Small tables with named rows and columns. After each table, cells are looked up by row and column.

raz.tsv
	ses	tugitu	gavo	rizi
gusov	83.9	98.3	66.6	40.7
laz	28.1	26.3	96.3	79.4
zorosaf	26.9	27.9	79.5	95.5
darevi	46.6	35.9	71.1	81.0
lil	19.8	20.4	49.3	79.6
zunemag	19.9	35.3	42.5	73.7
vum	12.3	29.2	42.0	73.4
mib	21.3	22.9	42.2	63.0
veso	16.0	29.5	37.7	70.2
ritama	10.3	28.3	33.0	64.2
daf	6.2	22.7	35.4	65.1

rizi of gusov is 40.7
ses of vum is 12.3
tugitu of zunemag is 35.3
tugitu of zorosaf is 27.9
gavo of ritama is 33.0
rizi of vum is 73.4
ses of gusov is 83.9
tugitu of daf is 22.7
ses of veso is 16.0
ses of zorosaf is 26.9
tugitu of mib is 22.9
tugitu of darevi is 35.9
gavo of gusov is 66.6
ses of ritama is 10.3
rizi of darevi is 81.0
rizi of veso is 70.2
gavo of darevi is 71.1
ses of darevi is 46.6
Row with the largest tugitu: gusov

ris =
	bivelum	gurep	zuk	finu	tet	kubel	fibizat
sak	2492	6852	-20	2932	8222	3356	6436
taka	1668	77	583	2547	1856	2218	1831
kobibe	1634	64	696	2740	1661	2447	1717
nomubu	-4040	-9066	6009	-2339	8839	-7107	5241
redane	-3816	-1009	2119	-513	5851	-5178	-129

What is the zuk of nomubu in ris? 6009
What is the bivelum of sak in ris? 2492
What is the kubel of redane in ris? -5178
What is the gurep of nomubu in ris? -9066
What is the kubel of taka in ris? 2218
What is the fibizat of taka in ris? 1831
What is the tet of redane in ris? 5851
What is the tet of nomubu in ris? 8839
What is the bivelum of taka in ris? 1668
What is the kubel of sak in ris? 3356
What is the zuk of redane in ris? 2119
What is the fibizat of sak in ris? 6436

givafid:
|  | ludafad | furiz | sev | rik | reka | gesu | farelo | kag | nida |
|---|---|---|---|---|---|---|---|---|---|
| zut | 3 | 70 | 88 | 83 | 68 | 58 | 72 | 39 | 68 |
| vimipo | 98 | 64 | 77 | 67 | 64 | 66 | 63 | 113 | 65 |
| dup | 42 | 68 | 75 | 81 | 66 | 62 | 76 | 29 | 70 |
| katipen | 21 | 64 | 58 | 70 | 60 | 58 | 77 | 13 | 68 |
| noseve | 132 | 81 | 82 | 65 | 85 | 78 | 42 | 136 | 71 |
| nupasal | 194 | 65 | 63 | 58 | 73 | 79 | 52 | 215 | 63 |

noseve, nida -> 71
noseve, farelo -> 42
nupasal, ludafad -> 194
dup, sev -> 75
nupasal, farelo -> 52
vimipo, reka -> 64
vimipo, farelo -> 63
katipen, sev -> 58
dup, gesu -> 62
noseve, kag -> 136
vimipo, sev -> 77
dup, reka -> 66
vimipo, nida -> 65

Table felus
,gudog,megu,zilug,mobuso
tusode,542,-2,511,121
bim,-406,-5,-455,102
ravov,248,-490,128,595
kared,-120,-515,-287,644
numad,-246,0,-247,84
tul,82,-478,-62,591
mani,-148,-708,-395,850
furibid,-183,-649,-417,789
kapazu,804,678,933,-569
remo,-729,213,-753,-118
degipa,-730,621,-647,-543

What is the zilug of kared in felus?
-287
What is the gudog of ravov in felus?
248
What is the megu of tul in felus?
-478
What is the megu of remo in felus?
213
What is the megu of tusode in felus?
-2
What is the zilug of remo in felus?
-753
What is the gudog of furibid in felus?
-183
What is the zilug of numad in felus?
-247
What is the mobuso of numad in felus?
84
What is the gudog of bim in felus?
-406
What is the gudog of tusode in felus?
542
Which row has the largest megu? kapazu

lat =
|  | sakeb | bet | lag | lizoze |
|---|---|---|---|---|
| gop | 8.929 | 0.957 | -8.578 | -2.197 |
| febu | 6.760 | -0.573 | -6.333 | 4.114 |
| naf | -4.502 | -1.187 | 4.036 | 3.802 |
| nir | -7.928 | 0.598 | 6.809 | -5.886 |
| sesa | 8.215 | -1.470 | -7.436 | 9.635 |
| tol | -7.413 | -1.921 | 6.878 | 6.870 |
| dup | -6.142 | -0.853 | 5.502 | 2.209 |
| gikas | -5.994 | 1.656 | 4.897 | -9.202 |
| zibiv | -7.269 | -1.318 | 6.628 | 4.464 |
| pigeg | -8.104 | -0.005 | 7.111 | -2.254 |
| zomor | -1.540 | -0.951 | 1.362 | 4.150 |
| kat | 6.608 | -0.524 | -6.140 | 4.868 |
| rav | -0.842 | 1.258 | 0.225 | -7.177 |

lizoze of febu = 4.114
lag of sesa = -7.436
lag of nir = 6.809
bet of rav = 1.258
bet of zomor = -0.951
bet of zibiv = -1.318
Which row has the largest bet? gikas

sovufut
cols = fef, kadoru, vadefip, zez, pali, bunule, mopiv, vavoko
ninubal: [134, 208, 10, 156, 5, 66, 253, 67]
duvu: [106, 111, 105, 111, 108, 108, 102, 107]
zirepev: [115, 113, 86, 118, 100, 101, 113, 114]

fef of duvu is 106
bunule of ninubal is 66
bunule of duvu is 108
vavoko of duvu is 107
pali of duvu is 108
zez of ninubal is 156
kadoru of zirepev is 113
zez of zirepev is 118
pali of zirepev is 100
vadefip of ninubal is 10
kadoru of duvu is 111
vavoko of ninubal is 67
mopiv of zirepev is 113
mopiv of ninubal is 253
pali of ninubal is 5
bunule of zirepev is 101
fef of ninubal is 134
mopiv of duvu is 102
vadefip of duvu is 105
vavoko of zirepev is 114

dadove.csv
,ludam,demaza,moku,kir,vip,deg,maf,baril,bem,terine
bot,-225,506,-197,35,-385,-159,-374,198,6,-213
geb,-124,17,-134,-146,-309,83,245,499,139,-78
pil,-240,-59,140,-229,97,181,-251,-54,191,-314
kes,123,-207,-246,-303,-382,-297,-77,-344,-33,-405
furemak,170,250,-495,-355,-15,108,-223,-294,148,-140
rak,-286,-176,-567,122,190,-32,-35,-168,60,131
nibusis,-729,-180,-119,-70,-83,-466,86,-128,-68,179
nopidev,-28,26,399,298,319,119,-240,-18,-2,2
zuguti,-429,234,-458,-175,-332,280,-213,-32,-227,-194
tomazem,265,-64,-121,-188,115,-60,-103,103,-340,159
sinoz,-51,-469,-121,-386,-29,68,75,130,-380,9
kel,435,-261,183,87,-4,17,104,-62,229,-45
kelum,-65,-60,-159,-456,-270,-470,-54,-424,-103,91

What is the ludam of sinoz in dadove?
-51
What is the ludam of geb in dadove?
-124
What is the demaza of sinoz in dadove?
-469
What is the moku of geb in dadove?
-134
What is the bem of geb in dadove?
139
What is the ludam of nibusis in dadove?
-729
What is the ludam of pil in dadove?
-240
What is the vip of geb in dadove?
-309
What is the bem of nopidev in dadove?
-2
What is the kir of kel in dadove?
87
What is the bem of rak in dadove?
60
What is the maf of tomazem in dadove?
-103
Row with the largest kir: nopidev

